Below is a small trained network, with its code and all its weights. Each question gives an input and a class and asks what happens when units are switched off, that is, made to give their printed mean instead of their output.

import numpy as np


def w(rows, s, z=0):
    codes = np.array(rows[::2]) - 128.0
    scale = np.full(codes.shape[1], s)
    scale[-1] = z or s
    return codes * scale


def f(y):
    return np.maximum(y, 0)


def log_softmax(a):
    a = a - a.max(-1, keepdims=True)
    return a - np.log(np.exp(a).sum(-1, keepdims=True))


def net(x, mask):
    res = np.array(x, float).reshape(1, 4) / 4 @ E
    y = f(res @ A[0][:, :-1].T + A[0][:, -1])
    res = res + np.where(mask, y, B[0][:, -1]) @ B[0][:, :-1]
    return log_softmax(res[-1] @ U[:, :-1].T + U[:, -1])


A, B = {}, {}
E = w([
[204,171,168,232,110,110,124],'x0',
[112,196,198,121,88,147,254],'x1',
[138,149,156,102,155,172,112],'x2',
[55,87,83,156,110,230,123],'x3',
],0.0075)
A[0] = w([
[76,84,59,93,119,178,84,162],'neuron 0',
[95,62,103,119,135,166,118,122],'neuron 1',
[95,156,147,39,139,100,122,190],'neuron 2',
[88,19,112,99,144,155,86,116],'neuron 3',
[185,97,121,124,145,105,89,255],'neuron 4',
[67,128,142,134,81,135,189,83],'neuron 5',
[99,150,123,159,89,193,143,163],'neuron 6',
[170,139,104,180,170,127,62,132],'neuron 7',
[55,177,140,131,69,169,179,180],'neuron 8',
[83,158,126,1,137,108,181,188],'neuron 9',
[203,197,230,158,68,81,179,117],'neuron 10',
],0.007,0.003)
B[0] = w([
[2,167,154,208,249,141,154,235],'neuron 0',
[56,237,149,172,184,169,150,193],'neuron 1',
[138,90,79,117,83,105,80,199],'neuron 2',
[68,192,177,202,215,164,168,216],'neuron 3',
[98,104,59,128,106,174,60,216],'neuron 4',
[143,100,57,115,120,125,81,182],'neuron 5',
[184,69,73,93,16,139,48,197],'neuron 6',
[167,57,94,46,48,112,40,201],'neuron 7',
[184,100,57,76,98,115,79,228],'neuron 8',
[168,68,75,118,96,92,73,237],'neuron 9',
[119,166,239,143,107,55,215,253],'neuron 10',
],0.0061,0.0057)
U = w([
[132,55,60,117,131,152,77,196],'0',
[254,73,134,90,41,101,104,169],'1',
[82,202,224,195,226,130,236,3],'2',
],0.0065,0.0022)

Each question gives the input, the list of numbers given to net, and the class t.
The units are the neurons (one row each of A and B). Each row of codes is followed by its name. A weight is (code - 128) times the scale printed after its matrix; where a second scale follows, it is the last column's (A, B and U).
mask holds one flag per neuron, in row order. A switched-off neuron (its flag False) gives its mean, the last column of its row in B, instead of its output. The means were averaged over made-up inputs and are rounded, as every weight is.
A unit's drop is (log p(t) with every unit on - log p(t) with that unit switched off) / (log p(t) with every unit on - log p(t) with every unit switched off).
The circuit of an input: a set's keep is (log p(t) with only the set's units on - log p(t) with every unit switched off) / (log p(t) with every unit on - log p(t) with every unit switched off). Starting from all 11 units, units are removed one at a time, each time the one whose removal leaves the highest keep (on an exact tie, the one counted first), for as long as the keep stays at least 0.8.
units of the circuit, in order: the units of the circuit, biggest drop first
top k neurons: the k neurons with the biggest drops, biggest first
drop when u is switched off: that unit's drop, to one decimal
input [-5,8,-5,-7], class 1: units of the circuit, in order => neuron 9; neuron 0
input [8,2,5,5], class 1: top 2 neurons => neuron 0; neuron 6
input [-5,-7,7,1], class 2: units of the circuit, in order => neuron 3; neuron 0
input [-5,-1,-3,4], class 2: units of the circuit, in order => neuron 0; neuron 3
input [-8,0,4,4], class 2: top 3 neurons => neuron 0; neuron 3; neuron 1
input [-2,4,6,-2], class 1: units of the circuit, in order => neuron 0; neuron 3
input [-1,5,4,-1], class 1: top neuron => neuron 0
input [8,2,-3,7], class 1: drop when neuron 7 is switched off => 0.0
input [-8,7,-1,-8], class 1: drop when neuron 9 is switched off => 0.1
input [5,6,5,3], class 1: drop when neuron 3 is switched off => 0.2
